Below is a small trained network, with its code and all its weights. Each question gives an input and a class and asks what happens when units are switched off, that is, made to give their printed mean instead of their output.

import numpy as np


def w(rows, s, z=0):
    codes = np.array(rows[::2]) - 128.0
    scale = np.full(codes.shape[1], s)
    scale[-1] = z or s
    return codes * scale


def f(y):
    return y / 2 * (1 + np.tanh(0.7978845608 * (y + 0.044715 * y**3)))


def log_softmax(a):
    a = a - a.max(-1, keepdims=True)
    return a - np.log(np.exp(a).sum(-1, keepdims=True))


def net(x, mask):
    res = np.array(x, float).reshape(1, 4) / 4 @ E
    y = f(res @ A[0][:, :-1].T + A[0][:, -1])
    res = res + np.where(mask, y, B[0][:, -1]) @ B[0][:, :-1]
    return log_softmax(res[-1] @ U[:, :-1].T + U[:, -1])


A, B = {}, {}
E = w([
[106,104,163,244,139],'x0',
[53,147,105,141,251],'x1',
[191,207,224,101,191],'x2',
[140,118,126,130,134],'x3',
],0.012)
A[0] = w([
[175,89,100,127,10,240],'N1',
[180,135,73,25,76,209],'N2',
[131,117,135,141,117,106],'N3',
[209,128,185,167,52,207],'N4',
[108,114,92,180,106,188],'N5',
[115,98,13,177,127,226],'N6',
[121,143,31,29,197,160],'N7',
[156,141,174,96,122,148],'N8',
[175,168,146,29,134,212],'N9',
[130,153,211,242,124,137],'N10',
[76,109,75,241,106,138],'N11',
[141,104,101,135,28,213],'N12',
[77,172,152,153,251,173],'N13',
[102,91,25,93,77,253],'N14',
],0.013,0.0053)
B[0] = w([
[220,130,77,125,80,252],'N1',
[203,179,108,68,219,240],'N2',
[130,124,143,120,118,130],'N3',
[165,176,207,135,75,209],'N4',
[144,71,147,112,110,190],'N5',
[82,34,146,60,152,236],'N6',
[1,154,69,96,99,214],'N7',
[130,172,158,149,140,168],'N8',
[104,222,172,120,189,222],'N9',
[191,142,65,187,65,207],'N10',
[167,42,222,102,175,232],'N11',
[194,108,88,118,101,224],'N12',
[129,90,61,224,187,254],'N13',
[142,116,3,81,123,248],'N14',
],0.021,0.016)
U = w([
[198,125,13,109,179,255],'0',
[31,91,53,33,134,132],'1',
[181,63,156,76,21,54],'2',
[95,26,163,95,182,83],'3',
[170,205,180,65,172,84],'4',
[48,183,102,133,188,46],'5',
[141,176,216,179,2,119],'6',
],0.0085,0.0036)

Each question gives the input, the list of numbers given to net, and the class t.
The units are the neurons (one row each of A and B). Each row of codes is followed by its name. A weight is (code - 128) times the scale printed after its matrix; where a second scale follows, it is the last column's (A, B and U).
mask holds one flag per neuron, in row order. A switched-off neuron (its flag False) gives its mean, the last column of its row in B, instead of its output. The means were averaged over made-up inputs and are rounded, as every weight is.
A unit's drop is (log p(t) with every unit on - log p(t) with that unit switched off) / (log p(t) with every unit on - log p(t) with every unit switched off).
The circuit of an input: a set's keep is (log p(t) with only the set's units on - log p(t) with every unit switched off) / (log p(t) with every unit on - log p(t) with every unit switched off). Starting from the 12 units with the biggest drops (on a tie, the unit counted first), units are removed one at a time, each time the one whose removal leaves the highest keep (on an exact tie, the one counted first), for as long as the keep stays at least 0.8.
units of the circuit, in order: the units of the circuit, biggest drop first
k most important neurons: the k neurons with the biggest drops, biggest first
drop when u is switched off: that unit's drop, to one decimal
input [6,1,-5,-4], class 3: units of the circuit, in order : [N11]
input [1,0,8,-5], class 6: units of the circuit, in order : [N2; N14]
input [3,6,0,5], class 3: 3 most important neurons : [N14; N1; N2]
input [3,6,0,7], class 3: units of the circuit, in order : [N14; N1]
input [1,1,-5,3], class 3: units of the circuit, in order : [N11; N6]
input [1,0,-1,6], class 2: units of the circuit, in order : [N13; N2]
input [1,-4,-6,-2], class 2: units of the circuit, in order : [N13; N11]
input [6,0,6,-8], class 6: units of the circuit, in order : [N14; N2]
input [-2,-5,1,1], class 4: 2 most important neurons : [N13; N4]
input [-8,2,2,-7], class 5: 2 most important neurons : [N7; N9]
input [0,6,4,1], class 5: 2 most important neurons : [N1; N14]
input [-7,-4,1,-1], class 4: 2 most important neurons : [N9; N13]
input [-4,4,0,4], class 1: drop when N7 is switched off : 0.2
input [-8,3,-1,-8], class 1: units of the circuit, in order : [N7]
input [1,8,-4,1], class 3: drop when N4 is switched off : 0.0
input [-6,0,5,-4], class 4: drop when N13 is switched off : 0.1
input [-7,2,-2,1], class 1: drop when N7 is switched off : 0.4
